Read these off the table that follows.
1) Find the second entry from the end, reading row by row.
2) Find the bottom entry of the column that holds the largest entry.
3) Find the first entry in reading order.
4) Find the bottom-left entry.
5) Find the entry in the bottom-right corner.
6) Find the entry just right of 129.
7) Find the 5th entry in reading order.
[[124 127 118 138 118 123 117 138 129 127]
 [123 125 107 149 107 118 105 148 130 127]]
1) 130
2) 149
3) 124
4) 123
5) 127
6) 127
7) 118

data = [129 152  99 106 155 151 144]
What is the centre entry?
Answer: 106
The entry just left of the smallest entry is 152
What is the entry just left of 144?
Answer: 151

m =
[[129 115 121 112]
 [134 110 120 107]
 [123 124 123 124]
 [137 107 119 102]
 [136 108 119 103]]
Counting starts at 0.
Report the bottom entry of the column that holds the largest entry.
A: 136
The entry in row 0 and column 0 -> 129
Report the entry just right of 134.
A: 110
Report the entry in row 2 and column 0.
A: 123
Report the entry in the bottom-right corner.
A: 103
The entry in row 0 and column 1: 115
The top-right entry is 112
Report the entry just left of 112.
A: 121

M =
[[142 136 125 127 140 120 128 129 134 127 116]
 [127 125 130 143 137 136 134 128 135 133 131]
 [129 134 119 129 124 125 125 128 145 124 127]
 [134 107 135 128 116 117 132 136 124 114 133]
 [126 135 127 119 120 130 123 133 127 132 117]
 [130 135 120 139 128 125 116 119 126 136 120]
 [129 120 129 129 120 130 126 119 123 122 134]
 [130 123 124 133 126 132 123 129 133 127 122]
 [127 120 129 125 133 127 118 135 132 128 137]
 [121 131 127 125 119 129 105 127 114 127 119]
 [138 137 128 129 142 126 128 133 136 129 121]
 [122 130 117 117 128 128 129 120 126 119 128]
 [126 126 129 136 124 135 117 120 130 130 119]
 [121 132 133 123 116 114 137 138 121 128 120]
 [130 121 118 133 123 122 124 120 126 128 137]
 [114 126 132 122 138 125 123 125 110 134 132]]
Rows and columns are numbered from 0.
The entry just right of the smallest entry -> 127
The top-right entry: 116
The entry in row 2 and column 0: 129
The bottom entry of the column that holds the smallest entry: 123
Report the entry in the top-left corner.
142
Report the entry at row 0, column 2.
125
The entry in the bottom-left corner is 114
Report the entry in row 1 and column 0.
127
Report the entry in row 2 and column 2.
119
Report the entry just right of the largest entry.
124
The bottom entry of the column that holds the largest entry: 110
Report the entry just left of the smallest entry.
129
The top entry of the column that holds the largest entry: 134
Report the entry at row 2, column 1.
134
Report the entry directly below the largest entry.
124
Report the entry directly above the smallest entry.
118
Report the top entry of the column that holds the smallest entry.
128
Report the smallest entry.
105
The entry directly above the largest entry: 135
Report the entry at row 1, column 1.
125
Report the entry in the bottom-right corner.
132
The entry in row 0 and column 1 -> 136

x = [[121, 130, 135, 132, 133, 128, 135, 105], [129, 118, 113, 137, 124, 123, 114, 138], [116, 129, 126, 129, 121, 122, 127, 116], [136, 117, 118, 126, 131, 128, 118, 128], [130, 121, 114, 129, 124, 126, 116, 136], [132, 128, 132, 122, 137, 128, 131, 122]]
The entry just left of the smallest entry -> 135
The smallest entry? 105

[[123 123 122 118 110 137 105 147 117]
 [120 123 126 132 137 126 128 136 110]]
Counting starts at 0.
The entry in row 0 and column 2 is 122
The entry just right of the largest entry: 117
The top-left entry -> 123
Read off the entry just right of the smallest entry.
147
The entry directly below the largest entry -> 136
The bottom-right entry: 110

Questions about the matrix below.
1) Report the last entry, reading row by row.
2) Report the bottom entry of the column that holds the smallest entry.
3) Report the 4th-last entry, reading row by row.
4) Report the smallest entry in the last column.
5) Report the 1st entry in reading order.
6) Report the entry directly above the smallest entry.
7) Report the entry just right of the smallest entry.
8) Report the entry just left of 101.
[[126 112 141 129 130 127]
 [133 134 137 119 130 124]
 [120 101 125 141 126 132]
 [125 129 105 139 123 134]]
1) 134
2) 129
3) 105
4) 124
5) 126
6) 134
7) 125
8) 120

grid =
[[101 106 124 116 113]
 [101 121 138 142 130]
 [143 130 129 129 111]
 [100 127 140 134 134]
 [100 124 138 139 132]
 [130 124 126 118 149]
 [135 126 141 142 147]]
Indices start at 0.
The entry in row 2 and column 0: 143
The entry at row 0, column 1?
A: 106
The entry in row 1 and column 0?
A: 101
The entry in row 1 and column 1: 121
The bottom entry of the column that holds the largest entry?
A: 147
The entry at row 0, column 0?
A: 101
The entry just left of the centre entry?
A: 127
The bottom-left entry?
A: 135
The entry at row 0, column 2 is 124
The top-right entry -> 113
The entry just left of 113?
A: 116
The entry directly below 127?
A: 124
The entry just right of 127?
A: 140
